array([[ 88, 121, 198,  39, 102, 167,  82, 238, 184,  60, 119],
       [126, 194, 199, 133,  87,  92, 148, 121,  90, 192,  85],
       [162, 146, 164, 118, 144, 149, 125, 142, 123, 146, 126],
       [219,  81,  98, 204, 241, 157,  70, 148, 131, 178, 150],
       [ 18,  91, 233,  60,  86,  72, 182, 141,  91, 168, 110],
       [193, 172, 186, 119, 114, 150,  78, 192, 158, 114, 106],
       [164, 105, 178,  26, 156, 216, 155, 154, 152,  63, 170],
       [185,  95, 134, 177, 197, 132,  89, 150, 123, 179, 133],
       [ 95, 129, 158, 127, 144, 116, 126, 142, 107, 173, 112],
       [211, 151, 101, 189, 213, 157, 151,  66,  76, 212, 146],
       [108, 122, 181, 121, 127, 110, 102, 175, 127, 156, 105],
       [134, 151, 178, 137, 125, 108, 130, 138, 104, 180, 104],
       [154, 116, 175, 147, 149, 110, 111, 152, 116, 175, 116],
       [133, 119, 145, 140, 166, 134, 121, 137, 112, 170, 125],
       [164,  72, 188, 170, 161,  79, 101, 156, 112, 197, 120],
       [ 97, 111, 173, 176, 135,  67,  72, 187, 121, 199,  87]])
Rows and columns are numbered from 1.
Give the entry in row 3 and column 2.
146
Give the entry just right of 167.
82
The bottom entry of the column that holds the smallest entry -> 97
Give the entry in row 3 and column 1.
162
The entry directly below the largest entry is 86
The entry in the top-right corner: 119
The entry in row 1 and column 2: 121
The entry in the top-left corner is 88
Give the bottom entry of the column that holds the largest entry.
135
The entry directly above 180: 156
The entry in the bottom-right corner is 87
Give the entry in row 1 and column 3.
198
The entry just left of 213 -> 189
Give the entry in row 2 and column 1.
126
Give the entry just right of the smallest entry.
91
Give the smallest entry.
18
The entry directly below 204 -> 60
Give the entry in row 2 and column 2.
194
Give the entry directly above the largest entry.
144
The entry directly above 26 -> 119

[[-9, -56, 14, -78, 12, -6, -15, -6, 15, -30, 20, -58, 11],
[-42, -29, -29, -25, -24, -41, -40, -24, -30, -44, -31, -26, -32],
[30, 51, 23, 50, 23, 31, 30, 44, 20, 42, 20, 54, 20],
[-42, -36, -9, -46, -2, -42, -48, -11, 0, -79, 4, -42, -7],
[-15, -73, 9, -88, 12, -15, -17, -23, 13, -40, 15, -79, 10],
[44, 26, 9, 31, -5, 45, 45, 4, -1, 77, -2, 30, 7],
[-32, -7, -31, -4, -22, -31, -25, -18, -23, -35, -27, 0, -25],
[-14, -10, 6, -14, 16, -15, -12, 9, 11, -29, 10, -11, 7],
[-39, -33, -4, -42, 7, -39, -41, -3, 6, -73, 8, -37, -2]]
The entry in the top-right corner? 11
The smallest entry in the last row? -73
The entry directly below the smallest entry? 31
The entry just right of -56? 14
The last entry in the row that holds the largest entry: 7
The maximum -> 77
The top-left entry -> -9
The largest entry in the first row -> 20
The third entry from the end, reading row by row? 8
The largest entry in the first column? 44
The smallest entry in the last column? -32
The bottom-right entry is -2
The entry just left of the largest entry? -1
The second entry on the diagonal from the top-right corner: -26
The first entry of the smallest entry's row? -15
The third entry on the diagonal from the top-right corner? 20
The entry just right of the smallest entry is 12
The entry directly above the largest entry? -40
The second-last entry, reading row by row? -37
The smallest entry -> -88
The top entry of the column that holds the smallest entry? -78
The entry just left of the smallest entry is 9
The entry directly above -17: -48
The last entry in the row that holds the smallest entry is 10
The entry just left of the centre entry -> -15
The entry just right of 50 -> 23
The entry just left of -36? -42
The second entry in reading order? -56
The 2nd entry on the main diagonal? -29
The bottom-left entry -> -39

m = [ 59  79 203 107 214 130]
The entry just right of the largest entry?
A: 130
The maximum is 214

A = ((363, 399, 562, 458, 363, 534, 403, 733, 788), (431, 415, 482, 437, 431, 497, 445, 436, 466), (531, 515, 396, 743, 531, 552, 633, 581, 593), (491, 409, 372, 548, 491, 435, 555, 454, 407), (496, 510, 610, 482, 496, 628, 487, 461, 629), (636, 483, 511, 333, 636, 542, 564, 163, 298), (672, 593, 601, 548, 672, 625, 592, 748, 912), (508, 145, 269, 444, 508, 469, 658, 483, 539), (615, 444, 473, 364, 615, 473, 560, 428, 473), (379, 373, 524, 488, 379, 620, 463, 359, 512), (303, 441, 517, 516, 303, 532, 377, 354, 392), (405, 342, 446, 470, 405, 532, 480, 435, 489), (602, 637, 510, 562, 602, 465, 534, 619, 569), (412, 588, 697, 436, 412, 632, 348, 471, 626), (415, 642, 556, 559, 415, 489, 377, 472, 415))
Report the entry just right of the smallest entry.
Answer: 269
Report the entry just left of 556.
Answer: 642
Report the entry just right of 372.
Answer: 548
Report the largest entry.
Answer: 912
The entry just left of the centre entry -> 444
Report the entry just left of 488.
Answer: 524
Report the entry just right of 354.
Answer: 392
The entry just left of 619: 534
Report the entry at the centre.
Answer: 508
The entry just left of the smallest entry is 508
The entry just right of 517 -> 516

X =
7707	5894	4411	6859	7695
8218	5939	9646	5079	5511
3461	6053	5887	5930	4747
6351	6754	2418	4810	6076
3152	5843	8361	4192	3895
Rows and columns are numbered from 1.
Which number is the entry at row 2, column 1?
A: 8218
The entry directly above 5930: 5079
Which number is the bottom-right entry?
A: 3895
The entry just left of 4192 -> 8361
Which number is the top entry of the column that holds the largest entry?
A: 4411
Which number is the bottom-left entry?
A: 3152
The entry just left of the centre entry -> 6053
Which number is the entry just left of 5079?
A: 9646
Which number is the entry at row 3, column 1?
A: 3461
Which number is the entry just right of the centre entry?
A: 5930
Which number is the entry directly below the centre entry?
A: 2418

data =
[[-0.509 -0.416 -0.470  0.058 -0.879 -1.535 -0.524  0.777  0.147  0.794
   0.579  0.627]
 [ 0.406 -0.016 -0.459  0.194  0.228  1.843 -0.008  1.413 -0.614  0.362
  -0.803 -0.418]
 [-0.117 -0.092 -0.046 -0.077 -0.006  0.004 -0.038  0.034 -0.073 -0.083
  -0.101  0.009]]
The entry just left of 0.147 is 0.777
Report the entry just right of 0.147.
Answer: 0.794
Report the entry just left of -0.008.
Answer: 1.843
Report the entry just right of -0.008.
Answer: 1.413
The entry just left of -0.101 is -0.083
Report the entry just left of the largest entry.
Answer: 0.228
Report the entry just right of 0.058.
Answer: -0.879

arr =
[[-23, 37, -46, -45],
[-58, 55, -17, 3],
[74, -60, 2, -36],
[-18, 29, -42, -45],
[80, -75, 2, -30],
[-27, 33, -42, -46],
[82, -75, -5, -44],
[81, -72, 1, -43],
[74, -78, 9, -41],
[-27, 26, -42, -48],
[-33, 29, -30, -23],
[-23, 30, -47, -44]]
Rows and columns are numbered from 1.
Which number is the entry in the top-right corner? -45
The entry directly above -36: 3
The entry at row 1, column 3 is -46
Which number is the bottom-left entry? -23
The entry just right of -5 -> -44
Which number is the entry directly below the smallest entry? 26
Which number is the entry in row 3 and column 1? 74
The entry at row 1, column 1 is -23
Which number is the entry directly above the smallest entry? -72
Which number is the entry just left of the smallest entry? 74
The entry in row 1 and column 2 -> 37
Which number is the entry directly below 37? 55
The entry in row 2 and column 1 is -58
The entry in row 3 and column 3 -> 2
The entry in the bottom-right corner -> -44
Which number is the entry directly below 82? 81
The entry directly below -43 -> -41
The largest entry -> 82
Which number is the entry directly above the largest entry? -27
Which number is the entry directly above -72? -75
Which number is the entry directly below -18? 80
Which number is the entry directly below -72? -78
